Here is a tiny trained network, its code and every weight. The questions are about switching its units off for an input and a class, where a switched-off unit gives its printed mean instead of its output.

import numpy as np


def w(rows, s, z=0):
    codes = np.array(rows[::2]) - 128.0
    scale = np.full(codes.shape[1], s)
    scale[-1] = z or s
    return codes * scale


def f(y):
    return np.maximum(y, 0)


def log_softmax(a):
    a = a - a.max(-1, keepdims=True)
    return a - np.log(np.exp(a).sum(-1, keepdims=True))


def net(x, mask):
    res = np.array(x, float).reshape(1, 7) / 4 @ E
    y = f(res @ A[0][:, :-1].T + A[0][:, -1])
    res = res + np.where(mask, y, B[0][:, -1]) @ B[0][:, :-1]
    return log_softmax(res[-1] @ U[:, :-1].T + U[:, -1])


A, B = {}, {}
E = w([
[80,96,75,110,121],'x0',
[173,233,158,178,152],'x1',
[29,225,60,159,255],'x2',
[201,114,150,5,120],'x3',
[158,46,199,102,191],'x4',
[122,135,210,172,170],'x5',
[79,174,185,143,61],'x6',
],0.0078)
A[0] = w([
[215,124,112,110,50,206],'N1',
[19,164,61,125,90,214],'N2',
[185,135,134,188,131,75],'N3',
[86,200,127,134,104,6],'N4',
[10,183,151,109,137,121],'N5',
[83,75,98,79,181,246],'N6',
[115,140,139,28,172,254],'N7',
[143,167,172,180,70,162],'N8',
[139,57,158,155,165,242],'N9',
[159,160,199,115,116,188],'N10',
[152,67,155,151,211,195],'N11',
],0.011,0.0043)
B[0] = w([
[136,163,152,80,88,244],'N1',
[126,103,56,154,84,255],'N2',
[99,97,179,85,114,161],'N3',
[82,89,107,121,122,169],'N4',
[97,83,76,182,113,220],'N5',
[251,145,132,153,120,235],'N6',
[176,182,87,171,124,224],'N7',
[40,107,157,141,105,200],'N8',
[185,83,144,77,178,215],'N9',
[114,190,197,140,130,201],'N10',
[195,123,168,92,215,212],'N11',
],0.011,0.0095)
U = w([
[158,232,157,135,154,147],'0',
[54,168,234,193,70,163],'1',
[144,144,67,84,2,252],'2',
[152,51,147,135,215,129],'3',
[176,49,112,200,145,101],'4',
[186,48,175,75,76,10],'5',
[40,58,39,116,89,84],'6',
[117,246,117,150,77,39],'7',
],0.0078,0.0042)

Each question gives the input, the list of numbers given to net, and the class t.
The units are the neurons (one row each of A and B). Each row of codes is followed by its name. A weight is (code - 128) times the scale printed after its matrix; where a second scale follows, it is the last column's (A, B and U).
mask holds one flag per neuron, in row order. A switched-off neuron (its flag False) gives its mean, the last column of its row in B, instead of its output. The means were averaged over made-up inputs and are rounded, as every weight is.
A unit's drop is (log p(t) with every unit on - log p(t) with that unit switched off) / (log p(t) with every unit on - log p(t) with every unit switched off).
The circuit of an input: a set's keep is (log p(t) with only the set's units on - log p(t) with every unit switched off) / (log p(t) with every unit on - log p(t) with every unit switched off). Starting from all 11 units, units are removed one at a time, each time the one whose removal leaves the highest keep (on an exact tie, the one counted first), for as long as the keep stays at least 0.8.
units of the circuit, in order: the units of the circuit, biggest drop first
most important unit: the unit with the biggest drop
k most important neurons: the k neurons with the biggest drops, biggest first
drop when u is switched off: that unit's drop, to one decimal
input [8,-7,4,4,3,-2,1], class 4: units of the circuit, in order : [N6 N1]
input [0,6,5,-5,7,2,-4], class 3: most important unit : N11
input [-1,-2,4,7,2,6,0], class 0: units of the circuit, in order : [N7 N2]
input [-7,-5,6,0,-1,5,1], class 4: 3 most important neurons : [N5 N1 N10]
input [8,7,-1,-3,0,8,-3], class 3: units of the circuit, in order : [N1 N11 N7 N2]
input [-4,-1,-5,7,-7,2,2], class 7: units of the circuit, in order : [N10 N9]
input [-2,-2,-7,-2,3,6,6], class 1: 3 most important neurons : [N10 N8 N6]
input [-5,-4,-8,7,-5,7,6], class 1: units of the circuit, in order : [N10 N8]
input [-1,6,-3,4,-6,-4,8], class 1: units of the circuit, in order : [N8 N10]
input [-8,7,0,7,-6,-4,4], class 1: units of the circuit, in order : [N8 N10 N6]
input [0,-3,8,1,5,-6,8], class 6: 4 most important neurons : [N5 N2 N1 N11]
input [-5,-7,7,-3,-5,1,-7], class 4: 2 most important neurons : [N6 N1]
input [4,-2,8,5,8,-7,-4], class 0: 3 most important neurons : [N7 N6 N5]
input [1,-7,5,5,8,-3,7], class 4: most important unit : N7
input [-5,8,-6,7,-1,-6,-5], class 0: 3 most important neurons : [N10 N2 N5]
input [8,-7,-5,-4,6,2,-7], class 3: 2 most important neurons : [N11 N9]
input [0,-1,-4,-4,3,0,-4], class 3: 3 most important neurons : [N11 N2 N9]
input [-3,-8,8,0,3,-8,0], class 4: 3 most important neurons : [N6 N1 N5]
input [-3,4,-6,0,5,6,4], class 1: 2 most important neurons : [N10 N8]
input [-6,8,-2,-1,-4,-6,8], class 1: most important unit : N8
input [-8,0,-5,7,0,-3,3], class 7: drop when N9 is switched off : 0.1
